Here is a tiny trained network, its code and every weight. The questions are about switching its units off for an input and a target symbol, where a switched-off unit gives its printed mean instead of its output.

import numpy as np


def w(rows, s, z=0):
    codes = np.array(rows[::2]) - 128.0
    scale = np.full(codes.shape[1], s)
    scale[-1] = z or s
    return codes * scale


def f(y):
    return y / 2 * (1 + np.tanh(0.7978845608 * (y + 0.044715 * y**3)))


def softmax(a):
    e = np.exp(a - a.max(-1, keepdims=True))
    return e / e.sum(-1, keepdims=True)


def log_softmax(a):
    a = a - a.max(-1, keepdims=True)
    return a - np.log(np.exp(a).sum(-1, keepdims=True))


def net(x, mask):
    ids = ['βδεηθμξπστψ'.index(c) for c in x.split()]
    T = len(ids)
    res = E[ids] + P[:T]
    u = 0
    for l in range(2):
        r = res
        for j in range(3):
            rows = slice(4 * j, 4 * j + 4)
            q, k, v = (r @ M[l][rows].T for M in (Q, K, V))
            z = softmax(np.where(np.tri(T) > 0, q @ k.T / 4**0.5, -1e9)) @ v
            o = O[l][rows]
            res = res + np.where(mask[u + j], z, o[:, -1]) @ o[:, :-1]
        u += 3
        y = f(res @ A[l][:, :-1].T + A[l][:, -1])
        res = res + np.where(mask[u : u + 8], y, B[l][:, -1]) @ B[l][:, :-1]
        u += 8
    return log_softmax(res[-1] @ U[:, :-1].T + U[:, -1])


Q, K, V, O, A, B = {}, {}, {}, {}, {}, {}
E = w([
[106,153,103,147,120,102,33,105],'β',
[113,68,85,101,107,108,223,186],'δ',
[152,136,152,37,165,118,193,152],'ε',
[112,58,84,105,141,90,105,138],'η',
[182,132,120,241,91,142,194,136],'θ',
[87,148,120,16,145,61,100,144],'μ',
[130,207,163,128,137,156,40,83],'ξ',
[55,176,95,104,30,104,186,187],'π',
[119,254,156,100,47,137,196,165],'σ',
[68,140,62,205,28,101,94,141],'τ',
[170,245,179,85,145,125,125,110],'ψ',
],0.0057)
P = w([
[88,114,145,155,149,133,144,88],'0',
[184,77,176,108,66,152,82,169],'1',
[204,118,129,125,118,114,84,211],'2',
[126,79,194,158,120,117,103,144],'3',
[154,150,34,132,155,200,141,119],'4',
[82,134,126,174,206,183,117,181],'5',
[206,80,56,11,79,231,49,186],'6',
[242,176,227,147,144,117,167,155],'7',
[160,102,141,89,74,140,2,254],'8',
],0.0071)
Q[0] = w([
[132,180,90,150,183,167,153,80],'0.h0',
[79,67,217,115,123,194,59,221],'0.h0',
[97,174,244,201,189,63,149,188],'0.h0',
[223,116,216,139,65,41,136,93],'0.h0',
[24,146,112,161,219,194,102,221],'0.h1',
[136,77,53,48,72,235,78,110],'0.h1',
[119,48,252,129,67,112,50,229],'0.h1',
[95,133,67,112,121,168,106,143],'0.h1',
[136,125,50,113,123,111,76,130],'0.h2',
[174,90,121,69,198,111,154,109],'0.h2',
[69,175,95,122,180,103,153,179],'0.h2',
[113,89,147,94,151,125,86,160],'0.h2',
],0.027)
K[0] = w([
[198,121,116,107,58,102,95,139],'0.h0',
[97,177,115,192,213,51,140,195],'0.h0',
[162,188,19,103,158,146,129,166],'0.h0',
[67,153,75,132,154,149,181,21],'0.h0',
[182,150,131,143,145,99,84,254],'0.h1',
[89,84,246,161,121,78,117,136],'0.h1',
[45,190,108,176,238,118,168,150],'0.h1',
[160,102,167,118,104,131,99,187],'0.h1',
[143,135,70,117,144,129,83,155],'0.h2',
[180,108,114,74,155,128,165,127],'0.h2',
[68,183,107,105,169,123,138,128],'0.h2',
[114,100,145,91,151,94,104,147],'0.h2',
],0.031)
V[0] = w([
[84,190,207,105,148,99,210,86],'0.h0',
[99,181,129,146,111,89,63,65],'0.h0',
[146,114,102,16,209,84,73,103],'0.h0',
[216,85,149,191,194,160,182,53],'0.h0',
[128,99,117,192,142,134,47,65],'0.h1',
[152,255,128,171,78,142,166,172],'0.h1',
[213,217,218,102,180,163,103,106],'0.h1',
[114,182,136,168,130,129,8,71],'0.h1',
[125,203,101,136,115,81,110,143],'0.h2',
[157,119,147,176,104,183,94,128],'0.h2',
[116,161,168,124,144,135,158,103],'0.h2',
[104,146,144,157,89,146,164,123],'0.h2',
],0.015)
O[0] = w([
[126,46,121,149,142,100,119,56,194],'0.h0',
[77,164,176,131,109,131,155,84,98],'0.h0',
[143,139,129,166,10,77,92,134,19],'0.h0',
[95,87,75,181,120,205,76,161,18],'0.h0',
[75,182,156,181,116,152,131,143,30],'0.h1',
[150,120,111,49,143,205,181,72,251],'0.h1',
[193,80,157,177,58,191,119,88,110],'0.h1',
[106,176,195,164,95,170,178,103,75],'0.h1',
[121,83,145,111,138,156,143,147,159],'0.h2',
[142,132,111,92,137,114,175,155,182],'0.h2',
[103,85,113,159,116,113,96,142,58],'0.h2',
[123,107,121,99,156,122,101,112,108],'0.h2',
],0.013,0.0025)
A[0] = w([
[156,220,115,162,70,17,133,122,253],'0.n0',
[174,125,54,155,84,142,151,141,92],'0.n1',
[110,211,125,155,208,64,32,222,48],'0.n2',
[177,207,103,143,151,179,72,254,164],'0.n3',
[188,123,168,116,150,196,94,53,81],'0.n4',
[161,195,69,41,70,90,98,142,106],'0.n5',
[208,181,80,195,128,134,141,145,30],'0.n6',
[143,116,175,202,97,58,139,127,31],'0.n7',
],0.0071,0.0028)
B[0] = w([
[86,102,192,88,158,158,73,185,227],'0.n0',
[127,135,137,76,106,143,94,129,170],'0.n1',
[105,86,78,115,47,125,247,104,240],'0.n2',
[101,81,130,68,139,175,102,174,254],'0.n3',
[139,120,82,111,64,126,183,155,248],'0.n4',
[174,100,172,145,174,77,145,176,236],'0.n5',
[111,131,156,104,93,126,123,110,138],'0.n6',
[146,124,103,98,162,154,120,155,159],'0.n7',
],0.011,0.0063)
Q[1] = w([
[150,76,211,59,132,173,179,164],'1.h0',
[164,39,207,60,131,130,167,128],'1.h0',
[171,97,191,22,158,147,153,168],'1.h0',
[160,226,44,246,155,88,71,102],'1.h0',
[184,120,168,123,145,181,132,64],'1.h1',
[162,90,96,113,103,141,90,81],'1.h1',
[112,143,143,105,137,70,122,141],'1.h1',
[77,244,200,133,170,188,212,248],'1.h1',
[123,108,162,131,129,113,127,99],'1.h2',
[146,76,162,87,98,111,178,181],'1.h2',
[167,45,209,51,135,182,143,187],'1.h2',
[155,51,200,39,91,155,159,153],'1.h2',
],0.017)
K[1] = w([
[67,79,97,171,145,133,111,63],'1.h0',
[26,123,134,135,131,93,111,81],'1.h0',
[125,92,137,188,141,126,88,71],'1.h0',
[251,164,161,28,125,172,138,211],'1.h0',
[93,163,130,176,156,115,94,106],'1.h1',
[94,115,88,152,127,104,136,99],'1.h1',
[116,128,127,101,124,85,98,140],'1.h1',
[167,206,205,105,124,214,132,185],'1.h1',
[92,130,126,140,118,118,128,105],'1.h2',
[74,109,95,159,124,116,99,99],'1.h2',
[36,90,80,178,158,82,124,94],'1.h2',
[47,102,110,164,167,113,112,72],'1.h2',
],0.021)
V[1] = w([
[115,183,213,184,135,208,150,145],'1.h0',
[43,211,110,29,196,63,186,148],'1.h0',
[162,53,79,128,106,83,105,111],'1.h0',
[127,144,185,164,141,152,149,136],'1.h0',
[111,108,106,115,117,120,90,90],'1.h1',
[75,109,90,160,151,91,139,101],'1.h1',
[79,113,78,125,139,105,104,78],'1.h1',
[150,129,168,109,118,167,149,108],'1.h1',
[168,76,136,63,189,181,172,30],'1.h2',
[169,244,2,198,87,105,198,185],'1.h2',
[138,181,162,41,86,17,72,65],'1.h2',
[107,48,198,42,12,161,222,177],'1.h2',
],0.0072)
O[1] = w([
[173,26,226,96,169,174,133,109,29],'1.h0',
[242,194,129,197,145,150,166,254,195],'1.h0',
[65,176,55,135,95,94,113,104,188],'1.h0',
[142,76,179,109,144,145,129,117,85],'1.h0',
[159,107,131,117,117,121,144,165,114],'1.h1',
[169,135,144,80,116,138,135,173,121],'1.h1',
[184,119,129,81,111,130,147,181,117],'1.h1',
[112,127,125,168,160,135,125,129,145],'1.h1',
[177,201,60,150,95,150,29,107,251],'1.h2',
[92,49,161,73,63,157,169,218,34],'1.h2',
[158,121,122,201,136,33,169,94,81],'1.h2',
[202,222,206,19,78,111,99,110,240],'1.h2',
],0.0064,0.013)
A[1] = w([
[141,113,147,205,2,165,177,82,78],'1.n0',
[77,120,116,159,171,157,217,133,50],'1.n1',
[133,191,81,141,94,110,115,141,23],'1.n2',
[165,110,165,161,150,158,170,172,4],'1.n3',
[73,145,200,160,139,91,50,160,61],'1.n4',
[186,64,70,77,142,74,112,154,33],'1.n5',
[90,97,152,67,114,113,100,86,58],'1.n6',
[139,40,115,167,128,91,76,134,94],'1.n7',
],0.0094,0.0034)
B[1] = w([
[93,49,163,91,251,125,163,130,165],'1.n0',
[132,180,165,48,100,125,119,167,152],'1.n1',
[125,2,209,133,101,103,116,146,252],'1.n2',
[47,148,94,203,71,120,106,63,183],'1.n3',
[150,102,25,242,137,147,184,128,163],'1.n4',
[19,153,121,178,141,122,110,31,224],'1.n5',
[226,128,96,192,99,124,207,166,181],'1.n6',
[128,164,176,40,115,111,54,157,151],'1.n7',
],0.0082,0.023)
U = w([
[64,116,251,145,129,166,110,99,18],'β',
[105,99,148,104,49,125,129,231,8],'δ',
[41,107,86,119,103,112,123,114,97],'ε',
[108,243,200,72,93,140,137,154,154],'η',
[127,133,94,88,173,232,67,177,181],'θ',
[164,181,142,112,235,78,121,119,232],'μ',
[191,41,145,97,117,159,144,143,145],'ξ',
[211,106,107,177,159,97,104,201,190],'π',
[143,144,176,112,48,143,2,105,251],'σ',
[102,201,160,201,44,207,131,119,71],'τ',
[188,165,74,109,33,178,161,52,80],'ψ',
],0.0032,0.0016)

Each question gives the input, a string of symbols that net reads in full, and the target symbol t.
The units are the heads (4 rows each of Q, K, V and O) and the neurons (one row each of A and B). Each row of codes is followed by its name. A weight is (code - 128) times the scale printed after its matrix; where a second scale follows, it is the last column's (O, A, B and U).
mask holds one flag per unit, layer by layer, with each layer's heads first. A switched-off unit (its flag False) gives its mean, the last column of its rows in O or B, instead of its output. The means were averaged over made-up inputs and are rounded, as every weight is.
A unit's drop is (log p(t) with every unit on - log p(t) with that unit switched off) / (log p(t) with every unit on - log p(t) with every unit switched off).
The circuit of an input: a set's keep is (log p(t) with only the set's units on - log p(t) with every unit switched off) / (log p(t) with every unit on - log p(t) with every unit switched off). Starting from the 12 units with the biggest drops (on a tie, the unit counted first), units are removed one at a time, each time the one whose removal leaves the highest keep (on an exact tie, the one counted first), for as long as the keep stays at least 0.8.
circuit, biggest first: the units of the circuit, biggest drop first
top k neurons: the k neurons with the biggest drops, biggest first
top k neurons in layer l: the k neurons of layer l with the biggest drops, biggest first
heads that matter: for each layer, one digit per head in row order, 1 if its drop is at least 0.15 and else 0, layers parted by /
input ψ β π ε ε, target τ: heads that matter => 110 / 010
input ψ π ε π β, target μ: heads that matter => 100 / 000
input ψ δ β ξ ψ ξ β β, target ξ: heads that matter => 010 / 000
input σ β θ π β τ, target σ: circuit, biggest first => [1.h2 0.h0 0.h1 1.n2]
input ξ δ μ ε π ψ π η, target ξ: circuit, biggest first => [1.h0 0.h1]
input θ θ σ ε η π, target ψ: circuit, biggest first => [0.h1]
input ε ε μ δ, target ε: circuit, biggest first => [1.h0 0.h0]
input π τ θ ε ε ψ τ η δ, target π: circuit, biggest first => [1.h0 0.h0 0.h1 1.n5]
input β ε β β, target β: circuit, biggest first => [1.h0 0.h1]
input δ θ μ τ β ε ε, target η: circuit, biggest first => [0.h1 0.h0]
input σ ε μ ε θ ε ε, target σ: circuit, biggest first => [0.h0 0.h1 1.h2]
input ξ β θ, target β: circuit, biggest first => [0.h1 1.h0]
input ε π ξ θ, target ε: heads that matter => 111 / 101
input σ ε β τ β θ, target σ: top 2 neurons => [1.n2 1.n6]
input τ μ β θ β β η θ μ, target τ: circuit, biggest first => [0.h1 1.n3 1.h0 0.h0]
input μ σ θ, target π: top 2 neurons in layer 1 => [1.n4 1.n5]
input σ η ψ, target ψ: circuit, biggest first => [0.h1 0.n4]
input β ε σ ε σ ε σ ψ θ, target β: top neuron in layer 0 => [0.n3]
input δ ε μ μ, target δ: circuit, biggest first => [0.h1 1.h0 0.n2 1.n2]
input η ψ β σ, target δ: circuit, biggest first => [0.h1 0.n2 1.n5]
input ε σ β ξ π ε ε β, target ε: circuit, biggest first => [1.h0 0.h1 0.h0]
input δ π σ μ τ ξ, target δ: heads that matter => 010 / 101
input ε ε σ η ψ ψ β ε, target ξ: circuit, biggest first => [0.h1 1.n0 0.n4]
input ε μ τ ψ ε π ψ, target ξ: heads that matter => 010 / 010
input ε μ β ψ ψ, target π: top 3 neurons in layer 0 => [0.n0 0.n5 0.n4]
input η μ β, target η: top neuron => [0.n2]
input ξ τ π η ε σ ε, target δ: top 2 neurons => [0.n2 0.n0]
input ξ τ η, target β: heads that matter => 010 / 000
input ε ξ δ, target ε: top 2 neurons in layer 1 => [1.n5 1.n1]
